Below is a small trained network, with its code and all its weights. Each question gives an input and a target symbol and asks what happens when units are switched off, that is, made to give their printed mean instead of their output.

import numpy as np


def w(rows, s, z=0):
    codes = np.array(rows[::2]) - 128.0
    scale = np.full(codes.shape[1], s)
    scale[-1] = z or s
    return codes * scale


def f(y):
    return y / 2 * (1 + np.tanh(0.7978845608 * (y + 0.044715 * y**3)))


def softmax(a):
    e = np.exp(a - a.max(-1, keepdims=True))
    return e / e.sum(-1, keepdims=True)


def log_softmax(a):
    a = a - a.max(-1, keepdims=True)
    return a - np.log(np.exp(a).sum(-1, keepdims=True))


def net(x, mask):
    ids = ['ΞΣΩγεζημπψ'.index(c) for c in x.split()]
    T = len(ids)
    res = E[ids] + P[:T]
    r = res
    for j in range(3):
        rows = slice(3 * j, 3 * j + 3)
        q, k, v = (r @ M[0][rows].T for M in (Q, K, V))
        z = softmax(np.where(np.tri(T) > 0, q @ k.T / 3**0.5, -1e9)) @ v
        o = O[0][rows]
        res = res + np.where(mask[j], z, o[:, -1]) @ o[:, :-1]
    y = f(res @ A[0][:, :-1].T + A[0][:, -1])
    res = res + np.where(mask[3:7], y, B[0][:, -1]) @ B[0][:, :-1]
    return log_softmax(res[-1] @ U[:, :-1].T + U[:, -1])


Q, K, V, O, A, B = {}, {}, {}, {}, {}, {}
E = w([
[88,55,80,168,180],'Ξ',
[150,82,131,124,136],'Σ',
[175,105,111,142,108],'Ω',
[152,100,103,132,184],'γ',
[146,105,131,110,118],'ε',
[119,86,151,58,141],'ζ',
[137,106,111,170,96],'η',
[144,141,140,66,174],'μ',
[96,217,92,129,139],'π',
[123,121,169,143,4],'ψ',
],0.02)
P = w([
[98,116,51,166,87],'0',
[175,140,213,162,213],'1',
[137,108,120,52,30],'2',
[75,143,75,175,102],'3',
[219,155,152,117,194],'4',
[132,91,130,28,30],'5',
[79,167,116,151,122],'6',
[229,148,116,115,163],'7',
[135,89,139,9,46],'8',
[93,153,116,150,118],'9',
],0.014)
Q[0] = w([
[145,91,91,148,98],'head 0',
[118,114,163,62,137],'head 0',
[145,83,137,102,161],'head 0',
[55,125,152,97,148],'head 1',
[76,161,245,140,97],'head 1',
[151,114,151,123,72],'head 1',
[106,75,143,152,135],'head 2',
[139,97,124,98,114],'head 2',
[141,134,139,192,106],'head 2',
],0.011)
K[0] = w([
[170,28,97,210,51],'head 0',
[150,128,121,2,117],'head 0',
[210,33,122,115,108],'head 0',
[137,58,103,36,106],'head 1',
[105,68,182,98,121],'head 1',
[160,203,83,128,143],'head 1',
[136,188,125,93,112],'head 2',
[181,113,137,141,70],'head 2',
[60,218,159,85,83],'head 2',
],0.0089)
V[0] = w([
[174,97,2,120,58],'head 0',
[217,79,125,238,138],'head 0',
[145,140,186,55,180],'head 0',
[74,187,126,99,151],'head 1',
[213,211,175,154,93],'head 1',
[160,173,56,149,191],'head 1',
[167,89,92,68,133],'head 2',
[186,116,88,129,59],'head 2',
[152,116,15,105,141],'head 2',
],0.0065)
O[0] = w([
[35,202,183,150,167,254],'head 0',
[159,160,254,76,194,75],'head 0',
[157,130,96,176,103,100],'head 0',
[104,147,105,113,105,150],'head 1',
[147,202,109,115,75,83],'head 1',
[94,191,212,79,178,197],'head 1',
[113,161,197,58,163,172],'head 2',
[109,191,216,122,67,179],'head 2',
[104,134,123,168,146,231],'head 2',
],0.0077,0.0031)
A[0] = w([
[91,123,179,95,102,227],'neuron 0',
[49,56,144,164,83,36],'neuron 1',
[155,179,175,97,47,4],'neuron 2',
[100,167,113,251,174,129],'neuron 3',
],0.012,0.004)
B[0] = w([
[147,79,28,255,137,251],'neuron 0',
[205,41,116,103,92,204],'neuron 1',
[158,171,138,30,223,205],'neuron 2',
[176,87,215,75,87,255],'neuron 3',
],0.008,0.0058)
U = w([
[120,74,34,160,227,84],'Ξ',
[138,118,119,172,180,55],'Σ',
[131,141,158,19,218,220],'Ω',
[149,117,181,160,105,21],'γ',
[72,127,206,32,87,84],'ε',
[206,95,92,113,96,1],'ζ',
[135,143,138,175,160,115],'η',
[141,132,98,204,169,95],'μ',
[71,165,53,54,234,254],'π',
[255,99,192,48,165,179],'ψ',
],0.008,0.0026)

Each question gives the input, a string of symbols that net reads in full, and the target symbol t.
The units are the heads (3 rows each of Q, K, V and O) and the neurons (one row each of A and B). Each row of codes is followed by its name. A weight is (code - 128) times the scale printed after its matrix; where a second scale follows, it is the last column's (O, A, B and U).
mask holds one flag per unit, heads first, then neurons. A switched-off unit (its flag False) gives its mean, the last column of its rows in O or B, instead of its output. The means were averaged over made-up inputs and are rounded, as every weight is.
A unit's drop is (log p(t) with every unit on - log p(t) with that unit switched off) / (log p(t) with every unit on - log p(t) with every unit switched off).
The circuit of an input: a set's keep is (log p(t) with only the set's units on - log p(t) with every unit switched off) / (log p(t) with every unit on - log p(t) with every unit switched off). Starting from all 7 units, units are removed one at a time, each time the one whose removal leaves the highest keep (on an exact tie, the one counted first), for as long as the keep stays at least 0.8.
circuit, biggest first: the units of the circuit, biggest drop first
unit that matters most: the unit with the biggest drop
k most important neurons: the k neurons with the biggest drops, biggest first
which heads matter: for each layer, one digit per head in row order, 1 if its drop is at least 0.15 and else 0, layers parted by /
drop of u: that unit's drop, to one decimal
input ψ Σ ψ ε π μ Ξ ε, target Ω: which heads matter : 010
input ε γ π ζ, target Ξ: which heads matter : 000
input μ ζ ε π π ζ, target ζ: circuit, biggest first : (head 0; neuron 0)
input ψ π Σ, target π: unit that matters most : neuron 2
input Ω π γ, target π: circuit, biggest first : (neuron 3; head 0; neuron 1)
input ε ψ Ω ε γ Ξ Ξ Ξ ζ, target ζ: circuit, biggest first : (head 0; head 1)
input Ξ ε ζ γ, target Ω: 2 most important neurons : (neuron 3; neuron 0)
input γ Ξ π π π π, target π: 2 most important neurons : (neuron 3; neuron 1)
input ψ η Σ Ξ π μ ζ π η, target π: 2 most important neurons : (neuron 2; neuron 0)
input γ μ Ω Ξ π, target ψ: circuit, biggest first : (neuron 0; head 0)
input ε γ π Ξ, target ψ: circuit, biggest first : (neuron 3; neuron 1)
input Ω γ π ζ ζ Ξ Ξ, target ψ: 3 most important neurons : (neuron 3; neuron 1; neuron 0)
input Ξ π Σ ζ, target Ξ: 2 most important neurons : (neuron 3; neuron 0)
input ε Ξ Σ π, target ε: circuit, biggest first : (neuron 3)
input ε ε Ω Ω π ψ, target ψ: 3 most important neurons : (neuron 2; neuron 1; neuron 0)
input γ π Ξ γ Ξ, target Ω: drop of neuron 1 : 0.1
input Ξ γ ζ π Ω Σ Σ ζ ψ, target ψ: drop of head 0 : -0.1
input ε η Ξ ψ π ε μ ε Ω, target Ω: drop of head 1 : 0.4
input π γ μ, target π: drop of head 1 : 0.1
input ψ Ξ ζ ψ ζ μ, target ζ: circuit, biggest first : (head 0)
